Below is a small trained network, with its code and all its weights. Each question gives an input and a target symbol and asks what happens when units are switched off, that is, made to give their printed mean instead of their output.

import numpy as np


def w(rows, s, z=0):
    codes = np.array(rows[::2]) - 128.0
    scale = np.full(codes.shape[1], s)
    scale[-1] = z or s
    return codes * scale


def norm(h):
    return h / np.sqrt((h * h).mean(-1, keepdims=True) + 1e-5)


def f(y):
    return np.maximum(y, 0)


def softmax(a):
    e = np.exp(a - a.max(-1, keepdims=True))
    return e / e.sum(-1, keepdims=True)


def log_softmax(a):
    a = a - a.max(-1, keepdims=True)
    return a - np.log(np.exp(a).sum(-1, keepdims=True))


def net(x, mask):
    ids = ['ΛΞΠαδεζθμσψ'.index(c) for c in x.split()]
    T = len(ids)
    res = E[ids] + P[:T]
    q, k, v = (norm(res) @ M[0].T for M in (Q, K, V))
    z = softmax(np.where(np.tri(T) > 0, q @ k.T / 3**0.5, -1e9)) @ v
    res = res + np.where(mask[0], z, O[0][:, -1]) @ O[0][:, :-1]
    y = f(norm(res) @ A[0][:, :-1].T + A[0][:, -1])
    res = res + np.where(mask[1:13], y, B[0][:, -1]) @ B[0][:, :-1]
    return log_softmax(norm(res)[-1] @ U[:, :-1].T + U[:, -1])


Q, K, V, O, A, B = {}, {}, {}, {}, {}, {}
E = w([
[224,149,180,100,188,169,191,118,99],'Λ',
[155,87,150,114,182,103,167,130,164],'Ξ',
[238,161,110,140,170,60,160,155,165],'Π',
[207,157,202,86,147,67,175,109,205],'α',
[173,213,114,104,106,82,138,133,152],'δ',
[87,136,161,89,171,58,127,150,154],'ε',
[116,253,146,115,117,149,140,129,112],'ζ',
[80,94,110,130,215,56,71,122,109],'θ',
[91,204,85,178,148,111,152,191,83],'μ',
[38,210,117,130,136,125,53,137,93],'σ',
[128,144,165,138,102,100,11,85,148],'ψ',
],0.00057)
P = w([
[124,92,91,81,118,167,125,170,144],'0',
[130,158,159,97,204,163,108,166,162],'1',
[123,217,72,129,187,116,149,26,206],'2',
[157,98,162,56,134,160,106,143,58],'3',
[107,189,190,152,227,136,99,167,181],'4',
[116,208,92,150,151,78,160,21,182],'5',
[152,118,167,83,116,133,96,144,45],'6',
[98,180,214,173,193,106,113,164,161],'7',
[103,185,113,181,112,53,166,22,158],'8',
[139,110,158,103,82,103,116,143,54],'9',
[89,158,226,201,139,76,125,168,140],'10',
[84,163,170,242,58,3,165,57,115],'11',
[146,119,152,78,102,141,122,147,65],'12',
],0.0011)
Q[0] = w([
[67,164,70,252,173,161,180,16,249],'h1',
[126,2,4,7,3,253,4,134,11],'h1',
[252,2,4,5,3,252,229,7,4],'h1',
],0.0044)
K[0] = w([
[166,229,254,188,238,14,209,14,39],'h1',
[176,141,77,28,252,246,82,198,233],'h1',
[219,104,49,9,235,244,219,186,198],'h1',
],0.0044)
V[0] = w([
[220,68,106,164,178,63,89,129,147],'h1',
[32,104,149,118,85,106,1,92,153],'h1',
[31,113,66,176,176,115,137,152,42],'h1',
],0.0028)
O[0] = w([
[245,60,32,170,161,2,115,74,74,62],'h1',
[191,136,115,126,200,220,31,127,213,253],'h1',
[112,208,42,19,215,130,180,110,127,99],'h1',
],0.003,0.00057)
A[0] = w([
[134,217,94,170,72,200,133,74,73,156],'n1',
[206,93,175,115,138,167,29,218,124,32],'n2',
[227,165,161,46,167,95,135,198,121,104],'n3',
[119,165,89,79,132,153,91,63,176,209],'n4',
[122,72,146,192,2,94,153,128,35,152],'n5',
[114,161,200,164,181,109,115,50,124,121],'n6',
[48,172,103,61,192,53,226,168,98,3],'n7',
[141,187,37,197,37,99,138,101,196,67],'n8',
[142,62,170,208,68,121,143,86,174,73],'n9',
[160,130,154,56,119,88,70,237,77,92],'n10',
[159,81,75,204,131,109,131,30,65,156],'n11',
[69,133,196,119,76,172,142,143,111,56],'n12',
],0.0029,0.0034)
B[0] = w([
[138,18,89,116,178,101,108,176,151,166],'n1',
[152,192,126,121,149,7,175,185,188,164],'n2',
[50,87,92,117,121,124,69,123,99,173],'n3',
[130,128,157,148,100,103,129,120,71,253],'n4',
[149,172,130,85,179,146,101,101,142,215],'n5',
[149,90,83,91,82,152,171,112,125,198],'n6',
[254,200,15,226,143,215,182,206,44,140],'n7',
[102,230,165,40,170,143,68,181,120,157],'n8',
[114,120,48,119,75,143,92,132,92,157],'n9',
[122,73,45,96,92,166,221,146,203,156],'n10',
[106,87,172,198,122,155,163,157,159,188],'n11',
[129,170,99,220,72,112,145,107,166,145],'n12',
],0.0041,0.0035)
U = w([
[111,253,253,4,5,18,252,9,3,91],'Λ',
[253,3,138,5,250,253,251,5,252,218],'Ξ',
[251,4,198,254,198,2,252,3,22,170],'Π',
[250,3,198,248,2,229,3,83,98,245],'α',
[241,254,3,35,2,248,61,18,253,5],'δ',
[18,4,6,9,33,2,252,253,251,36],'ε',
[2,136,253,253,2,253,254,211,253,166],'ζ',
[27,4,2,41,251,36,2,8,3,28],'θ',
[216,241,2,219,167,236,229,254,2,114],'μ',
[2,254,250,2,251,254,2,250,98,145],'σ',
[253,251,254,245,252,2,53,243,252,166],'ψ',
],0.0044,0.0014)

Each question gives the input, a string of symbols that net reads in full, and the target symbol t.
The units are the heads (3 rows each of Q, K, V and O) and the neurons (one row each of A and B). Each row of codes is followed by its name. A weight is (code - 128) times the scale printed after its matrix; where a second scale follows, it is the last column's (O, A, B and U).
mask holds one flag per unit, heads first, then neurons. A switched-off unit (its flag False) gives its mean, the last column of its rows in O or B, instead of its output. The means were averaged over made-up inputs and are rounded, as every weight is.
A unit's drop is (log p(t) with every unit on - log p(t) with that unit switched off) / (log p(t) with every unit on - log p(t) with every unit switched off).
The circuit of an input: a set's keep is (log p(t) with only the set's units on - log p(t) with every unit switched off) / (log p(t) with every unit on - log p(t) with every unit switched off). Starting from the 12 units with the biggest drops (on a tie, the unit counted first), units are removed one at a time, each time the one whose removal leaves the highest keep (on an exact tie, the one counted first), for as long as the keep stays at least 0.8.
circuit, biggest first: the units of the circuit, biggest drop first
unit that matters most: the unit with the biggest drop
top k neurons: the k neurons with the biggest drops, biggest first
input θ Π ε ψ, target θ: circuit, biggest first : [h1 n3]
input Ξ ζ θ σ Π α σ Λ, target σ: unit that matters most : h1
input Ξ ε Π Ξ, target Ξ: circuit, biggest first : [h1 n5 n4 n11]
input α σ Π, target ψ: top 3 neurons : [n8 n11 n5]
input ε Ξ δ ζ, target ε: top 2 neurons : [n10 n2]
input ψ ε Λ ζ, target ψ: circuit, biggest first : [h1 n2]
input Ξ μ α ε δ σ ψ, target Ξ: circuit, biggest first : [h1 n5 n10 n11]
input θ α ε Ξ Π Ξ, target ζ: circuit, biggest first : [n11 h1 n8]
input ε Ξ Ξ Λ θ σ α Λ σ Π, target ε: circuit, biggest first : [n10 n3]
input Ξ δ Ξ Λ δ, target δ: top 2 neurons : [n4 n1]
input ψ θ μ ε ε, target μ: circuit, biggest first : [h1 n7]
input θ σ Ξ ε μ δ Ξ α ε, target Λ: top 2 neurons : [n8 n4]
input ε ζ Ξ σ θ ε Π ε Ξ ε α ε, target Λ: top 2 neurons : [n8 n6]
input Π θ ε Ξ μ σ Ξ δ θ σ ε Π, target ψ: circuit, biggest first : [h1 n8 n11 n5]
input θ Ξ θ μ σ Λ Π α Π α ε θ Λ, target θ: circuit, biggest first : [n3]
input μ Π Ξ ζ μ Λ μ Λ Π θ Π, target θ: circuit, biggest first : [h1 n3]
input ε ψ θ θ Π θ ε δ θ, target Π: top 2 neurons : [n11 n4]
input Π Λ ε μ Ξ α, target δ: top 2 neurons : [n9 n5]
input α ψ σ δ Ξ, target σ: top 2 neurons : [n11 n10]
input ψ ζ α σ σ α δ, target ψ: top neuron : [n2]
